Below is a small trained network, with its code and all its weights. Each question gives an input and a class and asks what happens when units are switched off, that is, made to give their printed mean instead of their output.

import numpy as np


def w(rows, s, z=0):
    codes = np.array(rows[::2]) - 128.0
    scale = np.full(codes.shape[1], s)
    scale[-1] = z or s
    return codes * scale


def f(y):
    return np.maximum(y, 0)


def log_softmax(a):
    a = a - a.max(-1, keepdims=True)
    return a - np.log(np.exp(a).sum(-1, keepdims=True))


def net(x, mask):
    res = np.array(x, float).reshape(1, 3) / 4 @ E
    y = f(res @ A[0][:, :-1].T + A[0][:, -1])
    res = res + np.where(mask, y, B[0][:, -1]) @ B[0][:, :-1]
    return log_softmax(res[-1] @ U[:, :-1].T + U[:, -1])


A, B = {}, {}
E = w([
[22,33,155],'x0',
[188,39,69],'x1',
[202,84,254],'x2',
],0.013)
A[0] = w([
[167,92,149,201],'neuron 0',
[194,125,95,129],'neuron 1',
[132,142,173,128],'neuron 2',
[187,132,160,69],'neuron 3',
[69,111,130,133],'neuron 4',
[102,130,153,68],'neuron 5',
[190,127,60,181],'neuron 6',
[104,196,95,171],'neuron 7',
[125,112,135,205],'neuron 8',
[169,105,178,51],'neuron 9',
[78,113,78,188],'neuron 10',
[165,123,106,144],'neuron 11',
[152,224,93,133],'neuron 12',
[150,107,18,165],'neuron 13',
[123,217,137,226],'neuron 14',
[107,146,167,254],'neuron 15',
[143,251,183,110],'neuron 16',
],0.023,0.0068)
B[0] = w([
[123,71,198,194],'neuron 0',
[178,197,153,198],'neuron 1',
[144,106,75,173],'neuron 2',
[70,141,197,193],'neuron 3',
[87,191,143,183],'neuron 4',
[169,186,141,149],'neuron 5',
[105,249,122,219],'neuron 6',
[150,59,106,207],'neuron 7',
[179,141,167,157],'neuron 8',
[151,34,120,189],'neuron 9',
[30,144,138,204],'neuron 10',
[152,153,137,170],'neuron 11',
[168,29,22,235],'neuron 12',
[96,226,66,233],'neuron 13',
[225,88,83,226],'neuron 14',
[144,65,106,189],'neuron 15',
[219,127,67,253],'neuron 16',
],0.013,0.023)
U = w([
[98,139,31,158],'0',
[225,146,110,188],'1',
[121,113,127,26],'2',
[158,160,243,93],'3',
[172,6,128,110],'4',
[27,100,215,254],'5',
[71,200,134,60],'6',
],0.015,0.0096)

Each question gives the input, the list of numbers given to net, and the class t.
The units are the neurons (one row each of A and B). Each row of codes is followed by its name. A weight is (code - 128) times the scale printed after its matrix; where a second scale follows, it is the last column's (A, B and U).
mask holds one flag per neuron, in row order. A switched-off neuron (its flag False) gives its mean, the last column of its row in B, instead of its output. The means were averaged over made-up inputs and are rounded, as every weight is.
A unit's drop is (log p(t) with every unit on - log p(t) with that unit switched off) / (log p(t) with every unit on - log p(t) with every unit switched off).
The circuit of an input: a set's keep is (log p(t) with only the set's units on - log p(t) with every unit switched off) / (log p(t) with every unit on - log p(t) with every unit switched off). Starting from the 12 units with the biggest drops (on a tie, the unit counted first), units are removed one at a time, each time the one whose removal leaves the highest keep (on an exact tie, the one counted first), for as long as the keep stays at least 0.8.
units of the circuit, in order: the units of the circuit, biggest drop first
unit that matters most: the unit with the biggest drop
top k neurons: the k neurons with the biggest drops, biggest first
drop of u: that unit's drop, to one decimal
input [7,-4,4], class 5: top 4 neurons	(neuron 12; neuron 16; neuron 14; neuron 4)
input [-4,5,-2], class 0: units of the circuit, in order	(neuron 13)
input [0,8,2], class 3: top 3 neurons	(neuron 12; neuron 16; neuron 0)
input [-8,7,-3], class 0: top 2 neurons	(neuron 12; neuron 13)
input [1,-6,-3], class 4: units of the circuit, in order	(neuron 13; neuron 6)
input [8,3,4], class 5: units of the circuit, in order	(neuron 12; neuron 16)
input [-5,-6,-5], class 4: units of the circuit, in order	(neuron 12; neuron 7)
input [-8,4,-5], class 0: top 2 neurons	(neuron 13; neuron 12)
input [3,1,-2], class 6: top 2 neurons	(neuron 12; neuron 0)
input [-6,6,-2], class 0: top 2 neurons	(neuron 12; neuron 13)
input [7,8,-1], class 6: top 2 neurons	(neuron 13; neuron 12)
input [5,-2,5], class 4: top 2 neurons	(neuron 6; neuron 10)
input [-5,2,-3], class 0: top 2 neurons	(neuron 13; neuron 12)
input [5,0,-5], class 6: unit that matters most	neuron 12
input [1,1,-1], class 6: top 3 neurons	(neuron 12; neuron 16; neuron 14)
input [8,5,-2], class 5: drop of neuron 6	0.2
input [0,-5,-1], class 4: drop of neuron 6	0.4
input [0,-7,-1], class 4: drop of neuron 6	0.4
input [6,4,-7], class 6: drop of neuron 11	0.0
input [-1,-6,-7], class 4: unit that matters most	neuron 7
